Below are the code and all the weights of a small trained network. Each question names an input and a class and asks about switching units off, where a switched-off unit gives its printed mean instead of its output.

import numpy as np


def w(rows, s, z=0):
    codes = np.array(rows[::2]) - 128.0
    scale = np.full(codes.shape[1], s)
    scale[-1] = z or s
    return codes * scale


def norm(h):
    return h / np.sqrt((h * h).mean(-1, keepdims=True) + 1e-5)


def f(y):
    return np.maximum(y, 0)


def log_softmax(a):
    a = a - a.max(-1, keepdims=True)
    return a - np.log(np.exp(a).sum(-1, keepdims=True))


def net(x, mask):
    res = np.array(x, float).reshape(1, 3) / 4 @ E
    u = 0
    for l in range(2):
        y = f(norm(res) @ A[l][:, :-1].T + A[l][:, -1])
        res = res + np.where(mask[u : u + 4], y, B[l][:, -1]) @ B[l][:, :-1]
        u += 4
    return log_softmax(norm(res)[-1] @ U[:, :-1].T + U[:, -1])


A, B = {}, {}
E = w([
[176,155,107,179,155,116,150,1,162],'x0',
[149,141,182,147,28,89,137,128,226],'x1',
[38,31,132,147,104,151,163,73,133],'x2',
],0.0092)
A[0] = w([
[107,166,196,138,98,135,172,85,141,252],'0.n0',
[202,254,136,104,154,138,102,117,86,132],'0.n1',
[193,179,174,111,111,115,90,205,108,151],'0.n2',
[62,90,142,84,182,88,59,171,93,93],'0.n3',
],0.0077,0.0019)
B[0] = w([
[172,105,121,114,160,108,124,198,118,198],'0.n0',
[178,120,204,118,98,123,174,131,42,254],'0.n1',
[68,162,56,141,188,104,47,190,147,242],'0.n2',
[137,87,116,148,86,12,190,128,106,224],'0.n3',
],0.012,0.0065)
A[1] = w([
[100,113,29,150,209,172,145,97,122,19],'1.n0',
[217,254,153,142,167,87,50,95,105,179],'1.n1',
[145,66,150,195,129,150,141,3,242,253],'1.n2',
[42,118,124,37,51,138,150,201,132,111],'1.n3',
],0.0075,0.0015)
B[1] = w([
[181,145,192,226,92,184,20,85,170,169],'1.n0',
[99,95,109,119,111,149,158,52,198,253],'1.n1',
[131,159,118,110,166,104,110,218,75,217],'1.n2',
[137,141,151,127,131,246,146,57,151,233],'1.n3',
],0.013,0.0064)
U = w([
[136,138,104,90,169,48,138,222,73,253],'0',
[155,164,141,86,160,151,156,21,59,153],'1',
[71,207,103,87,99,140,2,180,207,108],'2',
[194,168,149,96,90,57,143,92,212,93],'3',
[73,45,127,153,89,133,150,99,66,89],'4',
[154,142,162,189,167,154,10,125,124,77],'5',
[103,109,205,88,73,219,157,158,191,52],'6',
],0.02,0.0034)

Each question gives the input, the list of numbers given to net, and the class t.
The units are the neurons (one row each of A and B). Each row of codes is followed by its name. A weight is (code - 128) times the scale printed after its matrix; where a second scale follows, it is the last column's (A, B and U).
mask holds one flag per neuron, layer by layer. A switched-off neuron (its flag False) gives its mean, the last column of its row in B, instead of its output. The means were averaged over made-up inputs and are rounded, as every weight is.
A unit's drop is (log p(t) with every unit on - log p(t) with that unit switched off) / (log p(t) with every unit on - log p(t) with every unit switched off).
The circuit of an input: a set's keep is (log p(t) with only the set's units on - log p(t) with every unit switched off) / (log p(t) with every unit on - log p(t) with every unit switched off). Starting from all 8 units, units are removed one at a time, each time the one whose removal leaves the highest keep (on an exact tie, the one counted first), for as long as the keep stays at least 0.8.
circuit, biggest first: the units of the circuit, biggest drop first
unit that matters most: the unit with the biggest drop
k most important neurons: the k neurons with the biggest drops, biggest first
k most important neurons of layer l: the k neurons of layer l with the biggest drops, biggest first
drop when u is switched off: that unit's drop, to one decimal
input [-7,3,-1], class 2: 2 most important neurons of layer 0 => 0.n2, 0.n1
input [3,0,2], class 5: circuit, biggest first => 0.n1, 1.n0
input [-6,-7,2], class 4: 4 most important neurons => 0.n3, 1.n2, 1.n3, 0.n0
input [8,0,5], class 5: 3 most important neurons => 1.n0, 0.n1, 0.n3
input [-7,-8,1], class 4: 4 most important neurons => 1.n2, 1.n3, 0.n3, 0.n0
input [-3,0,1], class 4: unit that matters most => 0.n3
input [6,1,5], class 0: 2 most important neurons => 1.n2, 0.n2
input [-5,-8,2], class 4: 4 most important neurons => 0.n3, 1.n2, 0.n1, 0.n0
input [-3,1,-7], class 2: 3 most important neurons => 0.n2, 1.n1, 0.n3
input [-6,-4,1], class 4: 2 most important neurons of layer 1 => 1.n3, 1.n2
input [6,1,6], class 0: 2 most important neurons of layer 1 => 1.n2, 1.n3
input [1,-5,8], class 5: 3 most important neurons => 1.n0, 0.n1, 1.n1
input [-8,2,-1], class 2: 3 most important neurons => 0.n2, 1.n3, 0.n1
input [8,5,2], class 0: circuit, biggest first => 1.n2
input [5,-2,1], class 5: 2 most important neurons of layer 0 => 0.n1, 0.n3
input [1,-8,4], class 5: 3 most important neurons => 1.n0, 0.n1, 1.n1
input [1,7,3], class 0: 4 most important neurons => 1.n2, 0.n2, 1.n1, 0.n1
input [8,1,7], class 0: 3 most important neurons => 1.n2, 0.n2, 1.n3
input [5,0,-6], class 1: 2 most important neurons => 0.n1, 0.n3
input [4,-1,-7], class 1: most important neuron of layer 1 => 1.n1
input [-1,2,-8], class 2: drop when 0.n2 is switched off => 4.8
input [8,-2,6], class 5: drop when 1.n0 is switched off => 0.9
input [6,0,-8], class 1: drop when 1.n3 is switched off => -0.3
